Below is a small trained network, with its code and all its weights. Each question gives an input and a target symbol and asks what happens when units are switched off, that is, made to give their printed mean instead of their output.

import numpy as np


def w(rows, s, z=0):
    codes = np.array(rows[::2]) - 128.0
    scale = np.full(codes.shape[1], s)
    scale[-1] = z or s
    return codes * scale


def f(y):
    return np.maximum(y, 0)


def softmax(a):
    e = np.exp(a - a.max(-1, keepdims=True))
    return e / e.sum(-1, keepdims=True)


def log_softmax(a):
    a = a - a.max(-1, keepdims=True)
    return a - np.log(np.exp(a).sum(-1, keepdims=True))


def net(x, mask):
    ids = ['βγδεζηλμξπστφψ'.index(c) for c in x.split()]
    T = len(ids)
    res = E[ids] + P[:T]
    u = 0
    for l in range(2):
        q, k, v = (res @ M[l].T for M in (Q, K, V))
        z = softmax(np.where(np.tri(T) > 0, q @ k.T / 4**0.5, -1e9)) @ v
        res = res + np.where(mask[u], z, O[l][:, -1]) @ O[l][:, :-1]
        u += 1
        y = f(res @ A[l][:, :-1].T + A[l][:, -1])
        res = res + np.where(mask[u : u + 4], y, B[l][:, -1]) @ B[l][:, :-1]
        u += 4
    return log_softmax(res[-1] @ U[:, :-1].T + U[:, -1])


Q, K, V, O, A, B = {}, {}, {}, {}, {}, {}
E = w([
[34,168,94,126],'β',
[101,130,152,112],'γ',
[120,139,110,92],'δ',
[136,247,44,76],'ε',
[6,155,148,133],'ζ',
[33,218,133,34],'η',
[182,151,81,141],'λ',
[95,18,86,196],'μ',
[170,38,47,255],'ξ',
[16,213,109,110],'π',
[82,18,154,175],'σ',
[11,98,8,132],'τ',
[35,181,63,95],'φ',
[20,228,138,39],'ψ',
],0.0058)
P = w([
[105,159,212,58],'0',
[116,2,114,80],'1',
[138,207,162,184],'2',
[53,70,173,146],'3',
[165,67,106,50],'4',
[133,136,94,206],'5',
[37,104,194,137],'6',
],0.0087)
Q[0] = w([
[254,177,117,155],'0.h1',
[120,48,91,89],'0.h1',
[50,75,206,196],'0.h1',
[169,144,235,25],'0.h1',
],0.0089)
K[0] = w([
[255,94,132,100],'0.h1',
[172,121,57,181],'0.h1',
[57,118,176,203],'0.h1',
[62,19,158,46],'0.h1',
],0.01)
V[0] = w([
[149,171,255,191],'0.h1',
[82,2,140,115],'0.h1',
[221,181,213,60],'0.h1',
[128,166,164,115],'0.h1',
],0.0096)
O[0] = w([
[97,208,187,246,4],'0.h1',
[180,76,233,77,137],'0.h1',
[127,255,106,126,82],'0.h1',
[94,172,133,112,193],'0.h1',
],0.0085,0.0012)
A[0] = w([
[123,82,188,94,252],'0.n1',
[3,138,116,135,106],'0.n2',
[154,102,8,26,122],'0.n3',
[68,19,141,161,58],'0.n4',
],0.0074,0.0022)
B[0] = w([
[94,132,1,204,232],'0.n1',
[28,105,162,72,215],'0.n2',
[214,58,200,149,254],'0.n3',
[190,174,180,63,219],'0.n4',
],0.0092,0.0045)
Q[1] = w([
[130,63,123,80],'1.h1',
[133,166,104,74],'1.h1',
[120,175,83,182],'1.h1',
[158,162,255,139],'1.h1',
],0.009)
K[1] = w([
[136,27,72,170],'1.h1',
[104,105,155,166],'1.h1',
[132,223,212,146],'1.h1',
[93,116,129,2],'1.h1',
],0.0085)
V[1] = w([
[210,193,169,143],'1.h1',
[143,120,167,122],'1.h1',
[138,125,167,251],'1.h1',
[179,124,61,162],'1.h1',
],0.014)
O[1] = w([
[127,181,139,239,79],'1.h1',
[175,168,142,124,151],'1.h1',
[117,58,244,147,2],'1.h1',
[124,55,88,196,113],'1.h1',
],0.011,0.0057)
A[1] = w([
[174,175,117,75,196],'1.n1',
[79,161,148,185,253],'1.n2',
[244,151,121,141,153],'1.n3',
[67,171,61,171,152],'1.n4',
],0.011,0.0039)
B[1] = w([
[113,85,164,139,254],'1.n1',
[166,102,147,248,192],'1.n2',
[83,131,198,41,221],'1.n3',
[149,174,48,136,234],'1.n4',
],0.012,0.0084)
U = w([
[185,167,190,46,162],'β',
[149,178,192,138,84],'γ',
[220,185,125,116,30],'δ',
[162,159,2,149,76],'ε',
[85,148,226,85,60],'ζ',
[156,197,119,66,5],'η',
[128,135,99,209,220],'λ',
[126,121,135,134,63],'μ',
[76,59,131,208,223],'ξ',
[71,162,152,101,77],'π',
[125,130,183,142,163],'σ',
[158,40,40,53,231],'τ',
[76,140,77,84,157],'φ',
[116,180,121,80,53],'ψ',
],0.0065,0.0028)

Each question gives the input, a string of symbols that net reads in full, and the target symbol t.
The units are the heads (4 rows each of Q, K, V and O) and the neurons (one row each of A and B). Each row of codes is followed by its name. A weight is (code - 128) times the scale printed after its matrix; where a second scale follows, it is the last column's (O, A, B and U).
mask holds one flag per unit, layer by layer, with each layer's heads first. A switched-off unit (its flag False) gives its mean, the last column of its rows in O or B, instead of its output. The means were averaged over made-up inputs and are rounded, as every weight is.
A unit's drop is (log p(t) with every unit on - log p(t) with that unit switched off) / (log p(t) with every unit on - log p(t) with every unit switched off).
The circuit of an input: a set's keep is (log p(t) with only the set's units on - log p(t) with every unit switched off) / (log p(t) with every unit on - log p(t) with every unit switched off). Starting from all 10 units, units are removed one at a time, each time the one whose removal leaves the highest keep (on an exact tie, the one counted first), for as long as the keep stays at least 0.8.
units of the circuit, in order: the units of the circuit, biggest drop first
unit that matters most: the unit with the biggest drop
k most important neurons: the k neurons with the biggest drops, biggest first
top k neurons in layer l: the k neurons of layer l with the biggest drops, biggest first
input ε τ τ μ, target τ: unit that matters most : 0.n1
input φ μ ε ε η φ, target ε: units of the circuit, in order : [0.h1 1.n4]
input λ σ λ, target λ: units of the circuit, in order : [1.h1 1.n2 0.h1]
input ε λ τ, target ε: units of the circuit, in order : [1.n4 0.h1 1.h1]
input λ ζ φ, target λ: units of the circuit, in order : [0.h1 1.n2 1.h1]
input λ λ ε, target λ: units of the circuit, in order : [1.h1 1.n2 0.h1]
input ε λ σ, target ε: top 3 neurons in layer 0 : [0.n3 0.n2 0.n4]
input λ φ τ ε λ η τ, target τ: 3 most important neurons : [0.n1 1.n2 1.n3]
input ε μ φ, target ε: 2 most important neurons : [1.n4 0.n3]
input ε ε ξ, target ε: units of the circuit, in order : [0.h1 1.n4 1.h1]
input δ β λ ε δ ε, target λ: 3 most important neurons : [1.n2 0.n4 0.n2]
input ε ε ε λ π ξ, target ε: units of the circuit, in order : [0.h1 1.n4 0.n3]
input λ ε ε λ, target λ: 4 most important neurons : [1.n2 0.n3 1.n3 0.n2]
input ε δ γ, target ε: units of the circuit, in order : [1.n4 0.h1 1.h1]
input τ η γ ε ψ, target τ: units of the circuit, in order : [0.n1 1.h1 0.h1]
input λ μ δ, target λ: 4 most important neurons : [0.n3 1.n2 0.n4 0.n2]
input λ ε ε δ τ τ, target ε: units of the circuit, in order : [0.h1 1.n4]
input ξ ψ λ π ε, target β: units of the circuit, in order : [1.n3 0.n3 0.h1]
input λ π μ, target λ: 3 most important neurons : [0.n3 1.n2 1.n3]
input ε φ ε γ ε ε, target ε: 2 most important neurons : [1.n4 0.n4]
input τ τ φ, target τ: 2 most important neurons : [0.n1 1.n2]
